Here is a tiny trained network, its code and every weight. The questions are about switching its units off for an input and a class, where a switched-off unit gives its printed mean instead of its output.

import numpy as np


def w(rows, s, z=0):
    codes = np.array(rows[::2]) - 128.0
    scale = np.full(codes.shape[1], s)
    scale[-1] = z or s
    return codes * scale


def norm(h):
    return h / np.sqrt((h * h).mean(-1, keepdims=True) + 1e-5)


def f(y):
    return y / 2 * (1 + np.tanh(0.7978845608 * (y + 0.044715 * y**3)))


def log_softmax(a):
    a = a - a.max(-1, keepdims=True)
    return a - np.log(np.exp(a).sum(-1, keepdims=True))


def net(x, mask):
    res = np.array(x, float).reshape(1, 8) / 4 @ E
    u = 0
    for l in range(2):
        y = f(norm(res) @ A[l][:, :-1].T + A[l][:, -1])
        res = res + np.where(mask[u : u + 4], y, B[l][:, -1]) @ B[l][:, :-1]
        u += 4
    return log_softmax(norm(res)[-1] @ U[:, :-1].T + U[:, -1])


A, B = {}, {}
E = w([
[41,41,132,149,23,78,28,106],'x0',
[77,147,51,62,127,180,78,96],'x1',
[156,166,156,124,95,75,147,2],'x2',
[118,91,179,148,127,148,198,183],'x3',
[129,101,103,42,43,149,141,126],'x4',
[102,135,164,127,146,112,54,71],'x5',
[190,165,49,205,76,48,149,139],'x6',
[178,166,124,181,118,152,129,110],'x7',
],0.0048)
A[0] = w([
[140,173,18,78,92,137,110,104,5],'0.n0',
[118,147,166,20,231,254,121,82,73],'0.n1',
[156,150,109,155,80,78,90,50,85],'0.n2',
[128,202,4,93,85,118,144,109,58],'0.n3',
],0.0076,0.0024)
B[0] = w([
[194,104,119,107,36,193,163,88,171],'0.n0',
[65,254,173,81,219,176,43,88,255],'0.n1',
[111,86,144,125,116,132,142,225,194],'0.n2',
[202,86,93,147,125,175,102,120,189],'0.n3',
],0.0086,0.0051)
A[1] = w([
[60,97,145,140,34,29,87,45,1],'1.n0',
[133,126,123,178,145,106,67,115,160],'1.n1',
[168,145,30,128,72,97,137,56,159],'1.n2',
[214,191,152,253,182,63,188,105,111],'1.n3',
],0.011,0.0014)
B[1] = w([
[136,124,120,93,146,5,103,124,227],'1.n0',
[145,122,135,80,112,133,167,117,167],'1.n1',
[159,99,108,125,98,158,114,90,197],'1.n2',
[111,188,157,243,105,128,171,127,253],'1.n3',
],0.019,0.0062)
U = w([
[99,51,140,122,171,167,168,224,2],'0',
[90,196,184,75,205,192,86,106,169],'1',
[143,190,178,254,115,120,181,131,165],'2',
[205,87,97,129,73,181,116,89,150],'3',
[129,95,148,94,130,15,100,131,178],'4',
],0.011,0.0019)

Each question gives the input, the list of numbers given to net, and the class t.
The units are the neurons (one row each of A and B). Each row of codes is followed by its name. A weight is (code - 128) times the scale printed after its matrix; where a second scale follows, it is the last column's (A, B and U).
mask holds one flag per neuron, layer by layer. A switched-off neuron (its flag False) gives its mean, the last column of its row in B, instead of its output. The means were averaged over made-up inputs and are rounded, as every weight is.
A unit's drop is (log p(t) with every unit on - log p(t) with that unit switched off) / (log p(t) with every unit on - log p(t) with every unit switched off).
The circuit of an input: a set's keep is (log p(t) with only the set's units on - log p(t) with every unit switched off) / (log p(t) with every unit on - log p(t) with every unit switched off). Starting from all 8 units, units are removed one at a time, each time the one whose removal leaves the highest keep (on an exact tie, the one counted first), for as long as the keep stays at least 0.8.
units of the circuit, in order: the units of the circuit, biggest drop first
unit that matters most: the unit with the biggest drop
k most important neurons: the k neurons with the biggest drops, biggest first
top k neurons in layer l: the k neurons of layer l with the biggest drops, biggest first
drop when u is switched off: that unit's drop, to one decimal
input [2,1,8,5,5,5,3,8], class 4: unit that matters most	1.n0
input [6,-3,-3,8,-4,-5,-8,6], class 0: 3 most important neurons	[1.n3; 0.n1; 1.n0]
input [6,-5,-6,8,5,1,8,-3], class 4: top 2 neurons in layer 1	[1.n3; 1.n0]
input [8,-1,-3,1,7,-8,5,4], class 3: 2 most important neurons	[1.n2; 0.n3]
input [1,1,-2,8,-2,-7,0,-4], class 0: 2 most important neurons	[1.n3; 1.n0]
input [-2,4,-5,8,8,-4,3,3], class 3: units of the circuit, in order	[1.n3; 0.n2]
input [-1,5,-5,-1,-3,-3,8,4], class 3: units of the circuit, in order	[1.n2; 0.n0]
input [-7,7,-2,-1,4,-4,2,-3], class 3: 3 most important neurons	[0.n0; 0.n3; 1.n2]
input [-3,0,-8,8,1,5,-3,7], class 1: 2 most important neurons	[1.n3; 0.n1]
input [5,1,-1,3,-6,2,-6,2], class 1: 2 most important neurons	[1.n3; 1.n0]
input [6,2,-6,5,-4,2,0,2], class 4: top 2 neurons in layer 0	[0.n1; 0.n2]
input [-5,0,5,3,5,-7,-1,-6], class 1: units of the circuit, in order	[1.n3; 1.n0; 0.n1]
input [-5,-1,1,-2,7,-8,6,3], class 3: top 2 neurons in layer 0	[0.n0; 0.n3]
input [7,3,8,2,-3,3,8,-1], class 4: units of the circuit, in order	[1.n0]
input [1,0,8,4,7,0,6,2], class 3: 2 most important neurons	[0.n3; 1.n2]
input [-3,1,-7,-2,1,-8,-6,7], class 1: 2 most important neurons	[0.n1; 1.n3]
input [-3,-7,6,-5,-7,-2,-7,-7], class 1: drop when 0.n1 is switched off	2.5
input [8,1,-6,3,-2,-1,7,8], class 4: drop when 0.n3 is switched off	0.1
input [-3,-1,6,-8,0,-7,3,2], class 3: drop when 0.n3 is switched off	0.2
input [3,3,-3,1,-5,-4,-4,6], class 1: units of the circuit, in order	[1.n3]
input [6,-3,7,4,-5,-2,2,-2], class 4: drop when 1.n0 is switched off	1.3
